Below are the code and all the weights of a small trained network. Each question names an input and a class and asks about switching units off, where a switched-off unit gives its printed mean instead of its output.

import numpy as np


def w(rows, s, z=0):
    codes = np.array(rows[::2]) - 128.0
    scale = np.full(codes.shape[1], s)
    scale[-1] = z or s
    return codes * scale


def norm(h):
    return h / np.sqrt((h * h).mean(-1, keepdims=True) + 1e-5)


def f(y):
    return y / 2 * (1 + np.tanh(0.7978845608 * (y + 0.044715 * y**3)))


def log_softmax(a):
    a = a - a.max(-1, keepdims=True)
    return a - np.log(np.exp(a).sum(-1, keepdims=True))


def net(x, mask):
    res = np.array(x, float).reshape(1, 2) / 4 @ E
    u = 0
    for l in range(2):
        y = f(norm(res) @ A[l][:, :-1].T + A[l][:, -1])
        res = res + np.where(mask[u : u + 6], y, B[l][:, -1]) @ B[l][:, :-1]
        u += 6
    return log_softmax(norm(res)[-1] @ U[:, :-1].T + U[:, -1])


A, B = {}, {}
E = w([
[154,142,68,194,111,158,102,137,104,61],'x0',
[165,158,154,147,212,181,255,136,56,136],'x1',
],0.0096)
A[0] = w([
[171,119,111,113,138,154,98,170,91,33,137],'0.n1',
[115,117,79,180,68,150,63,185,146,162,220],'0.n2',
[143,146,123,106,29,49,113,93,149,254,221],'0.n3',
[106,174,130,129,204,144,164,169,131,94,117],'0.n4',
[112,136,97,124,155,109,169,122,121,101,71],'0.n5',
[107,159,114,112,150,152,144,203,81,123,2],'0.n6',
],0.0062,0.00092)
B[0] = w([
[104,71,185,95,155,112,206,52,167,148,195],'0.n1',
[174,132,133,108,184,153,175,177,67,158,233],'0.n2',
[159,157,129,146,158,182,181,163,96,108,254],'0.n3',
[230,135,129,121,153,183,215,240,2,141,205],'0.n4',
[201,191,110,150,164,102,132,123,121,58,143],'0.n5',
[166,144,29,126,102,25,70,133,131,197,160],'0.n6',
],0.0064,0.0047)
A[1] = w([
[162,187,71,252,196,168,74,80,142,47,241],'1.n1',
[119,171,99,91,77,81,2,186,127,92,191],'1.n2',
[109,157,80,209,112,142,145,43,169,30,201],'1.n3',
[121,127,152,124,86,59,182,140,133,186,206],'1.n4',
[207,115,94,104,164,112,196,151,117,137,195],'1.n5',
[190,128,108,96,158,152,181,202,126,73,254],'1.n6',
],0.0069,0.00096)
B[1] = w([
[80,146,185,40,135,115,154,160,165,174,193],'1.n1',
[187,152,88,180,165,162,180,127,42,97,186],'1.n2',
[52,200,247,99,117,130,142,144,183,175,156],'1.n3',
[92,167,134,128,115,141,112,137,141,71,152],'1.n4',
[102,143,115,111,97,130,76,125,152,128,245],'1.n5',
[118,92,122,170,117,124,91,106,147,97,255],'1.n6',
],0.011,0.0088)
U = w([
[236,193,66,183,189,204,209,204,3,69,217],'0',
[31,218,249,43,108,158,176,189,200,130,209],'1',
[92,72,72,205,79,157,28,108,172,37,183],'2',
[182,102,141,132,123,14,194,68,132,95,7],'3',
[161,151,81,178,142,11,151,137,138,233,38],'4',
[185,87,33,117,129,42,222,85,199,192,40],'5',
[158,36,94,121,106,94,190,55,115,159,3],'6',
],0.0066,0.0033)

Each question gives the input, the list of numbers given to net, and the class t.
The units are the neurons (one row each of A and B). Each row of codes is followed by its name. A weight is (code - 128) times the scale printed after its matrix; where a second scale follows, it is the last column's (A, B and U).
mask holds one flag per neuron, layer by layer. A switched-off neuron (its flag False) gives its mean, the last column of its row in B, instead of its output. The means were averaged over made-up inputs and are rounded, as every weight is.
A unit's drop is (log p(t) with every unit on - log p(t) with that unit switched off) / (log p(t) with every unit on - log p(t) with every unit switched off).
The circuit of an input: a set's keep is (log p(t) with only the set's units on - log p(t) with every unit switched off) / (log p(t) with every unit on - log p(t) with every unit switched off). Starting from all 12 units, units are removed one at a time, each time the one whose removal leaves the highest keep (on an exact tie, the one counted first), for as long as the keep stays at least 0.8.
circuit, biggest first: the units of the circuit, biggest drop first
most important unit: the unit with the biggest drop
k most important neurons: the k neurons with the biggest drops, biggest first
k most important neurons of layer l: the k neurons of layer l with the biggest drops, biggest first
drop when u is switched off: that unit's drop, to one decimal
input [-2,1], class 2: most important unit : 1.n1
input [6,4], class 1: circuit, biggest first : 1.n1, 1.n2
input [-5,-5], class 0: circuit, biggest first : 0.n1, 1.n2
input [-3,-3], class 2: 2 most important neurons of layer 1 : 1.n1, 1.n3
input [3,3], class 2: circuit, biggest first : 1.n6, 1.n2, 0.n2
input [8,7], class 1: 4 most important neurons : 1.n1, 0.n2, 1.n2, 1.n3
input [6,-5], class 1: 3 most important neurons of layer 0 : 0.n4, 0.n6, 0.n1
input [4,-3], class 1: 2 most important neurons : 0.n4, 0.n6
input [4,3], class 1: 4 most important neurons : 0.n2, 1.n1, 1.n2, 0.n5
input [5,-4], class 1: 2 most important neurons : 0.n4, 1.n1
input [-1,-3], class 2: 2 most important neurons : 0.n3, 0.n2
input [7,-7], class 0: 3 most important neurons : 1.n2, 0.n2, 1.n5
input [3,0], class 2: 3 most important neurons : 0.n2, 0.n1, 1.n1
input [5,-5], class 0: circuit, biggest first : 1.n2
input [-1,-4], class 0: 3 most important neurons : 0.n1, 0.n4, 1.n2
input [4,0], class 1: 2 most important neurons : 0.n4, 1.n3
input [5,3], class 1: 2 most important neurons : 1.n1, 0.n2
input [-2,2], class 2: 2 most important neurons : 1.n1, 1.n2
input [-4,-7], class 0: drop when 1.n2 is switched off : 0.5
input [-3,2], class 2: drop when 1.n2 is switched off : 0.1
input [-2,0], class 2: drop when 0.n6 is switched off : 0.0
input [-2,-3], class 2: drop when 0.n2 is switched off : 0.2
